Below is a small trained network, with its code and all its weights. Each question gives an input and a target symbol and asks what happens when units are switched off, that is, made to give their printed mean instead of their output.

import numpy as np


def w(rows, s, z=0):
    codes = np.array(rows[::2]) - 128.0
    scale = np.full(codes.shape[1], s)
    scale[-1] = z or s
    return codes * scale


def norm(h):
    return h / np.sqrt((h * h).mean(-1, keepdims=True) + 1e-5)


def f(y):
    return y / 2 * (1 + np.tanh(0.7978845608 * (y + 0.044715 * y**3)))


def softmax(a):
    e = np.exp(a - a.max(-1, keepdims=True))
    return e / e.sum(-1, keepdims=True)


def log_softmax(a):
    a = a - a.max(-1, keepdims=True)
    return a - np.log(np.exp(a).sum(-1, keepdims=True))


def net(x, mask):
    ids = ['αβζηλπω'.index(c) for c in x.split()]
    T = len(ids)
    res = E[ids] + P[:T]
    r = norm(res)
    for j in range(2):
        rows = slice(4 * j, 4 * j + 4)
        q, k, v = (r @ M[0][rows].T for M in (Q, K, V))
        z = softmax(np.where(np.tri(T) > 0, q @ k.T / 4**0.5, -1e9)) @ v
        o = O[0][rows]
        res = res + np.where(mask[j], z, o[:, -1]) @ o[:, :-1]
    y = f(norm(res) @ A[0][:, :-1].T + A[0][:, -1])
    res = res + np.where(mask[2:10], y, B[0][:, -1]) @ B[0][:, :-1]
    return log_softmax(norm(res)[-1] @ U[:, :-1].T + U[:, -1])


Q, K, V, O, A, B = {}, {}, {}, {}, {}, {}
E = w([
[151,161,188,173,111],'α',
[238,154,139,136,75],'β',
[187,208,178,169,149],'ζ',
[150,113,202,125,102],'η',
[144,189,175,254,127],'λ',
[166,147,175,211,153],'π',
[164,160,203,99,95],'ω',
],0.0036)
P = w([
[81,82,37,77,152],'0',
[245,137,202,123,79],'1',
[99,230,54,73,108],'2',
[223,101,210,132,65],'3',
[98,247,54,77,101],'4',
[223,108,201,131,62],'5',
[94,251,56,79,100],'6',
[204,107,201,140,67],'7',
[94,255,51,82,101],'8',
[169,95,206,135,84],'9',
],0.0029)
Q[0] = w([
[88,37,91,132,102],'H1',
[78,158,39,110,186],'H1',
[190,181,115,168,145],'H1',
[178,138,170,138,43],'H1',
[20,132,37,86,148],'H2',
[177,54,254,169,127],'H2',
[194,79,251,179,87],'H2',
[60,115,48,134,153],'H2',
],0.0055)
K[0] = w([
[88,54,130,127,157],'H1',
[113,99,66,213,100],'H1',
[209,177,127,115,109],'H1',
[178,153,232,64,111],'H1',
[139,224,254,135,89],'H2',
[41,14,108,116,191],'H2',
[38,23,50,146,157],'H2',
[137,222,170,155,195],'H2',
],0.0046)
V[0] = w([
[41,74,188,96,187],'H1',
[99,65,145,242,195],'H1',
[208,151,233,105,73],'H1',
[73,62,220,43,207],'H1',
[40,246,255,232,225],'H2',
[42,55,111,198,201],'H2',
[188,73,228,206,140],'H2',
[137,176,243,105,109],'H2',
],0.0036)
O[0] = w([
[198,87,189,100,86,63],'H1',
[86,76,134,190,53,41],'H1',
[96,88,83,74,183,255],'H1',
[214,108,195,56,127,90],'H1',
[253,96,187,44,139,91],'H2',
[112,197,87,49,177,56],'H2',
[192,99,87,153,220,113],'H2',
[178,89,131,137,72,158],'H2',
],0.0049,0.0048)
A[0] = w([
[233,107,169,154,127,93],'N1',
[234,132,129,146,103,166],'N2',
[189,211,195,255,220,59],'N3',
[115,44,203,233,105,2],'N4',
[181,31,127,65,121,103],'N5',
[90,205,73,183,99,150],'N6',
[157,142,165,238,102,56],'N7',
[81,109,226,186,38,101],'N8',
],0.0046,0.0034)
B[0] = w([
[75,17,238,60,115,125],'N1',
[46,122,189,158,78,183],'N2',
[180,105,154,31,96,194],'N3',
[168,252,166,123,73,122],'N4',
[180,42,161,101,15,123],'N5',
[106,70,126,206,156,253],'N6',
[154,185,215,8,14,139],'N7',
[222,131,151,169,125,171],'N8',
],0.0038,0.0029)
U = w([
[14,226,28,13,64,125],'α',
[13,63,135,254,149,2],'β',
[133,24,190,64,46,105],'ζ',
[57,160,21,217,192,193],'η',
[233,26,208,72,227,98],'λ',
[181,211,104,93,238,56],'π',
[227,216,220,238,48,151],'ω',
],0.0055,0.0038)

Each question gives the input, a string of symbols that net reads in full, and the target symbol t.
The units are the heads (4 rows each of Q, K, V and O) and the neurons (one row each of A and B). Each row of codes is followed by its name. A weight is (code - 128) times the scale printed after its matrix; where a second scale follows, it is the last column's (O, A, B and U).
mask holds one flag per unit, heads first, then neurons. A switched-off unit (its flag False) gives its mean, the last column of its rows in O or B, instead of its output. The means were averaged over made-up inputs and are rounded, as every weight is.
A unit's drop is (log p(t) with every unit on - log p(t) with that unit switched off) / (log p(t) with every unit on - log p(t) with every unit switched off).
The circuit of an input: a set's keep is (log p(t) with only the set's units on - log p(t) with every unit switched off) / (log p(t) with every unit on - log p(t) with every unit switched off). Starting from all 10 units, units are removed one at a time, each time the one whose removal leaves the highest keep (on an exact tie, the one counted first), for as long as the keep stays at least 0.8.
circuit, biggest first: the units of the circuit, biggest drop first
unit that matters most: the unit with the biggest drop
k most important neurons: the k neurons with the biggest drops, biggest first
heads that matter: for each layer, one digit per head in row order, 1 if its drop is at least 0.15 and else 0, layers parted by /
drop when u is switched off: that unit's drop, to one decimal
input η ω η ω π, target λ: circuit, biggest first -> [H2 N3]
input λ λ λ ω ω π π λ λ, target ω: 4 most important neurons -> [N7 N3 N2 N6]
input α α ω π ω ω, target α: unit that matters most -> H2
input ω ω ω η β λ η ω λ π, target ω: 2 most important neurons -> [N4 N7]
input ω η ω λ ω ω ω η, target ω: 2 most important neurons -> [N8 N4]
input λ ω ω λ λ, target ω: circuit, biggest first -> [H2 H1 N7]
input ζ ω ω λ η π, target ζ: heads that matter -> 00
input β ω ζ ω ω ω ω ω ω, target η: 2 most important neurons -> [N7 N3]
input η β ω π, target η: heads that matter -> 01
input π β ω η η ω λ ω, target π: heads that matter -> 01
input ω ζ ω η π ω ω α ω η, target ω: 2 most important neurons -> [N4 N8]
input ζ ζ ζ η η β η λ, target ζ: 2 most important neurons -> [N1 N3]
input λ π ω ω λ λ η β, target λ: drop when N4 is switched off -> 0.0
input β α π α ω η, target β: drop when H2 is switched off -> 2.1
input η ω ω ω α ω ζ ω ζ α, target η: drop when H2 is switched off -> 2.1
input ω ζ ω λ ω ω η ω β π, target ω: circuit, biggest first -> [N4]
input ω ω λ λ α ζ α, target β: 3 most important neurons -> [N2 N1 N8]
